Here is a tiny trained network, its code and every weight. The questions are about switching its units off for an input and a target symbol, where a switched-off unit gives its printed mean instead of its output.

import numpy as np


def w(rows, s, z=0):
    codes = np.array(rows[::2]) - 128.0
    scale = np.full(codes.shape[1], s)
    scale[-1] = z or s
    return codes * scale


def f(y):
    return y / 2 * (1 + np.tanh(0.7978845608 * (y + 0.044715 * y**3)))


def softmax(a):
    e = np.exp(a - a.max(-1, keepdims=True))
    return e / e.sum(-1, keepdims=True)


def log_softmax(a):
    a = a - a.max(-1, keepdims=True)
    return a - np.log(np.exp(a).sum(-1, keepdims=True))


def net(x, mask):
    ids = ['βγδζηθπστ'.index(c) for c in x.split()]
    T = len(ids)
    res = E[ids] + P[:T]
    q, k, v = (res @ M[0].T for M in (Q, K, V))
    z = softmax(np.where(np.tri(T) > 0, q @ k.T / 2**0.5, -1e9)) @ v
    res = res + np.where(mask[0], z, O[0][:, -1]) @ O[0][:, :-1]
    y = f(res @ A[0][:, :-1].T + A[0][:, -1])
    res = res + np.where(mask[1:9], y, B[0][:, -1]) @ B[0][:, :-1]
    return log_softmax(res[-1] @ U[:, :-1].T + U[:, -1])


Q, K, V, O, A, B = {}, {}, {}, {}, {}, {}
E = w([
[104,158,198,75,76,115],'β',
[198,113,142,104,102,161],'γ',
[115,95,41,106,206,144],'δ',
[186,139,93,134,122,64],'ζ',
[146,95,133,183,53,140],'η',
[157,124,124,101,166,141],'θ',
[177,173,132,113,168,114],'π',
[86,116,254,103,179,214],'σ',
[89,84,142,150,67,66],'τ',
],0.023)
P = w([
[254,64,23,240,69,167],'0',
[190,68,138,117,155,97],'1',
[147,64,154,93,121,106],'2',
[175,127,164,144,152,91],'3',
[147,118,186,123,139,114],'4',
[123,112,144,100,82,117],'5',
[107,105,145,84,71,136],'6',
[146,158,176,144,125,113],'7',
[96,113,122,82,40,147],'8',
[123,138,171,122,85,132],'9',
[135,168,165,146,95,127],'10',
[114,150,182,113,71,136],'11',
],0.0092)
Q[0] = w([
[254,123,176,22,115,114],'h1',
[175,69,101,160,132,146],'h1',
],0.0083)
K[0] = w([
[241,254,203,189,14,90],'h1',
[173,109,135,170,162,140],'h1',
],0.0079)
V[0] = w([
[92,185,65,208,49,67],'h1',
[219,121,243,46,3,42],'h1',
],0.0054)
O[0] = w([
[133,142,127,141,152,84,49],'h1',
[78,103,1,161,137,165,1],'h1',
],0.011,0.0036)
A[0] = w([
[139,210,119,115,148,219,187],'n1',
[115,223,101,164,216,143,105],'n2',
[9,127,153,173,143,20,150],'n3',
[213,152,44,65,203,170,202],'n4',
[49,175,91,115,155,49,58],'n5',
[236,114,111,170,186,130,126],'n6',
[165,56,38,159,171,43,3],'n7',
[110,179,229,2,169,94,132],'n8',
],0.0086,0.0048)
B[0] = w([
[78,93,63,153,187,119,159],'n1',
[167,113,173,148,143,108,142],'n2',
[97,141,191,33,134,110,134],'n3',
[152,101,76,81,118,129,249],'n4',
[67,131,170,93,200,176,123],'n5',
[120,109,122,95,114,169,183],'n6',
[105,200,254,120,99,152,146],'n7',
[78,167,91,203,128,110,228],'n8',
],0.015,0.011)
U = w([
[84,154,131,95,142,185,67],'β',
[131,61,135,14,168,216,182],'γ',
[60,93,131,107,144,176,3],'δ',
[129,106,2,184,156,22,205],'ζ',
[152,27,156,227,85,154,214],'η',
[87,148,121,116,128,181,1],'θ',
[115,196,127,107,124,207,54],'π',
[63,96,164,157,193,235,138],'σ',
[63,102,174,79,145,104,135],'τ',
],0.008,0.0036)

Each question gives the input, a string of symbols that net reads in full, and the target symbol t.
The units are the heads (2 rows each of Q, K, V and O) and the neurons (one row each of A and B). Each row of codes is followed by its name. A weight is (code - 128) times the scale printed after its matrix; where a second scale follows, it is the last column's (O, A, B and U).
mask holds one flag per unit, heads first, then neurons. A switched-off unit (its flag False) gives its mean, the last column of its rows in O or B, instead of its output. The means were averaged over made-up inputs and are rounded, as every weight is.
A unit's drop is (log p(t) with every unit on - log p(t) with that unit switched off) / (log p(t) with every unit on - log p(t) with every unit switched off).
The circuit of an input: a set's keep is (log p(t) with only the set's units on - log p(t) with every unit switched off) / (log p(t) with every unit on - log p(t) with every unit switched off). Starting from all 9 units, units are removed one at a time, each time the one whose removal leaves the highest keep (on an exact tie, the one counted first), for as long as the keep stays at least 0.8.
circuit, biggest first: the units of the circuit, biggest drop first
k most important neurons: the k neurons with the biggest drops, biggest first
drop of u: that unit's drop, to one decimal
input τ η δ γ, target γ: circuit, biggest first -> n8, h1, n4
input δ π π τ θ δ τ δ β δ δ θ, target ζ: 3 most important neurons -> n1, n6, n3
input γ δ δ θ, target γ: 4 most important neurons -> n8, n4, n6, n7
input σ τ η θ η π, target γ: most important neuron -> n8
input η δ δ γ, target γ: circuit, biggest first -> n8, h1, n6
input β δ τ θ τ γ η π τ η ζ γ, target ζ: 2 most important neurons -> n7, n1
input θ δ δ η β π, target γ: circuit, biggest first -> h1, n8, n4
input σ π π δ θ β τ, target τ: 2 most important neurons -> n3, n4
input β β τ, target τ: 2 most important neurons -> n3, n7
input θ γ δ δ ζ π δ θ τ π γ, target ζ: 2 most important neurons -> n1, n7
input δ β δ τ τ δ τ π π, target ζ: 3 most important neurons -> n1, n6, n3
input π θ δ δ δ θ π δ δ δ τ π, target ζ: 2 most important neurons -> n1, n7
input θ δ τ η δ β β ζ, target π: drop of n4 -> 0.0
input σ η π π δ, target γ: drop of h1 -> -0.3
input σ π σ π η δ, target γ: drop of n3 -> -0.1
